Below are the code and all the weights of a small trained network. Each question names an input and a class and asks about switching units off, where a switched-off unit gives its printed mean instead of its output.

import numpy as np


def w(rows, s, z=0):
    codes = np.array(rows[::2]) - 128.0
    scale = np.full(codes.shape[1], s)
    scale[-1] = z or s
    return codes * scale


def f(y):
    return np.maximum(y, 0)


def log_softmax(a):
    a = a - a.max(-1, keepdims=True)
    return a - np.log(np.exp(a).sum(-1, keepdims=True))


def net(x, mask):
    res = np.array(x, float).reshape(1, 3) / 4 @ E
    y = f(res @ A[0][:, :-1].T + A[0][:, -1])
    res = res + np.where(mask, y, B[0][:, -1]) @ B[0][:, :-1]
    return log_softmax(res[-1] @ U[:, :-1].T + U[:, -1])


A, B = {}, {}
E = w([
[136,3,178,112],'x0',
[71,95,18,74],'x1',
[227,146,115,42],'x2',
],0.012)
A[0] = w([
[145,123,75,73,117],'neuron 1',
[224,141,114,47,150],'neuron 2',
[170,155,204,170,227],'neuron 3',
[87,99,42,84,155],'neuron 4',
[187,127,79,37,111],'neuron 5',
[69,83,106,94,128],'neuron 6',
[141,25,161,111,156],'neuron 7',
[82,134,162,199,242],'neuron 8',
[56,97,110,148,170],'neuron 9',
[98,110,161,179,183],'neuron 10',
[91,156,63,85,146],'neuron 11',
[123,106,168,160,145],'neuron 12',
[126,226,87,156,228],'neuron 13',
[126,20,173,94,160],'neuron 14',
[178,167,148,137,211],'neuron 15',
[197,149,141,104,159],'neuron 16',
[132,89,148,119,158],'neuron 17',
[29,114,142,221,254],'neuron 18',
[133,215,84,158,208],'neuron 19',
[50,83,6,56,172],'neuron 20',
[140,38,149,122,143],'neuron 21',
[185,198,109,106,177],'neuron 22',
[151,163,119,81,136],'neuron 23',
[142,112,167,149,153],'neuron 24',
[144,110,140,120,137],'neuron 25',
[126,185,106,147,206],'neuron 26',
[167,104,160,100,179],'neuron 27',
[55,118,139,194,218],'neuron 28',
[159,176,160,128,199],'neuron 29',
[118,212,100,145,221],'neuron 30',
],0.012,0.0065)
B[0] = w([
[151,104,75,118,174],'neuron 1',
[221,25,122,68,208],'neuron 2',
[166,139,186,129,213],'neuron 3',
[85,94,9,126,208],'neuron 4',
[162,84,90,117,196],'neuron 5',
[78,116,100,153,177],'neuron 6',
[144,76,131,218,209],'neuron 7',
[134,183,142,153,214],'neuron 8',
[82,153,107,154,189],'neuron 9',
[131,158,132,157,187],'neuron 10',
[140,136,55,116,193],'neuron 11',
[145,144,130,161,169],'neuron 12',
[122,189,134,58,220],'neuron 13',
[108,85,138,191,217],'neuron 14',
[148,126,171,92,181],'neuron 15',
[143,102,158,105,176],'neuron 16',
[162,111,130,170,165],'neuron 17',
[103,215,126,179,248],'neuron 18',
[124,191,113,32,209],'neuron 19',
[64,110,35,130,251],'neuron 20',
[122,84,130,204,194],'neuron 21',
[152,119,137,83,190],'neuron 22',
[177,115,100,91,163],'neuron 23',
[162,143,136,155,167],'neuron 24',
[146,112,131,144,148],'neuron 25',
[106,187,148,80,186],'neuron 26',
[174,93,152,148,176],'neuron 27',
[106,209,124,187,215],'neuron 28',
[137,130,180,94,177],'neuron 29',
[116,182,125,81,207],'neuron 30',
],0.011,0.016)
U = w([
[137,236,218,113,245],'0',
[219,160,170,244,211],'1',
[89,203,65,105,92],'2',
[53,94,103,206,61],'3',
[207,121,221,15,198],'4',
[208,17,242,137,137],'5',
[169,100,59,23,2],'6',
[168,1,81,136,80],'7',
],0.0073,0.0013)

Each question gives the input, the list of numbers given to net, and the class t.
The units are the neurons (one row each of A and B). Each row of codes is followed by its name. A weight is (code - 128) times the scale printed after its matrix; where a second scale follows, it is the last column's (A, B and U).
mask holds one flag per neuron, in row order. A switched-off neuron (its flag False) gives its mean, the last column of its row in B, instead of its output. The means were averaged over made-up inputs and are rounded, as every weight is.
A unit's drop is (log p(t) with every unit on - log p(t) with that unit switched off) / (log p(t) with every unit on - log p(t) with every unit switched off).
most important unit: the unit with the biggest drop
top k neurons: the k neurons with the biggest drops, biggest first
drop of u: that unit's drop, to one decimal
input [-2,-4,0], class 0: most important unit => neuron 2
input [1,4,-2], class 3: top 2 neurons => [neuron 19; neuron 13]
input [8,0,6], class 5: top 2 neurons => [neuron 20; neuron 4]
input [-8,0,-5], class 0: top 2 neurons => [neuron 20; neuron 4]
input [-4,3,1], class 6: top 2 neurons => [neuron 18; neuron 28]
input [1,-3,-6], class 1: top 2 neurons => [neuron 19; neuron 13]
input [0,-7,0], class 0: top 2 neurons => [neuron 2; neuron 7]
input [-6,6,8], class 6: drop of neuron 19 => 0.0
input [0,-6,-5], class 0: drop of neuron 7 => 0.2
input [4,-1,-8], class 1: drop of neuron 20 => 0.1
input [-6,1,8], class 6: drop of neuron 11 => 0.1
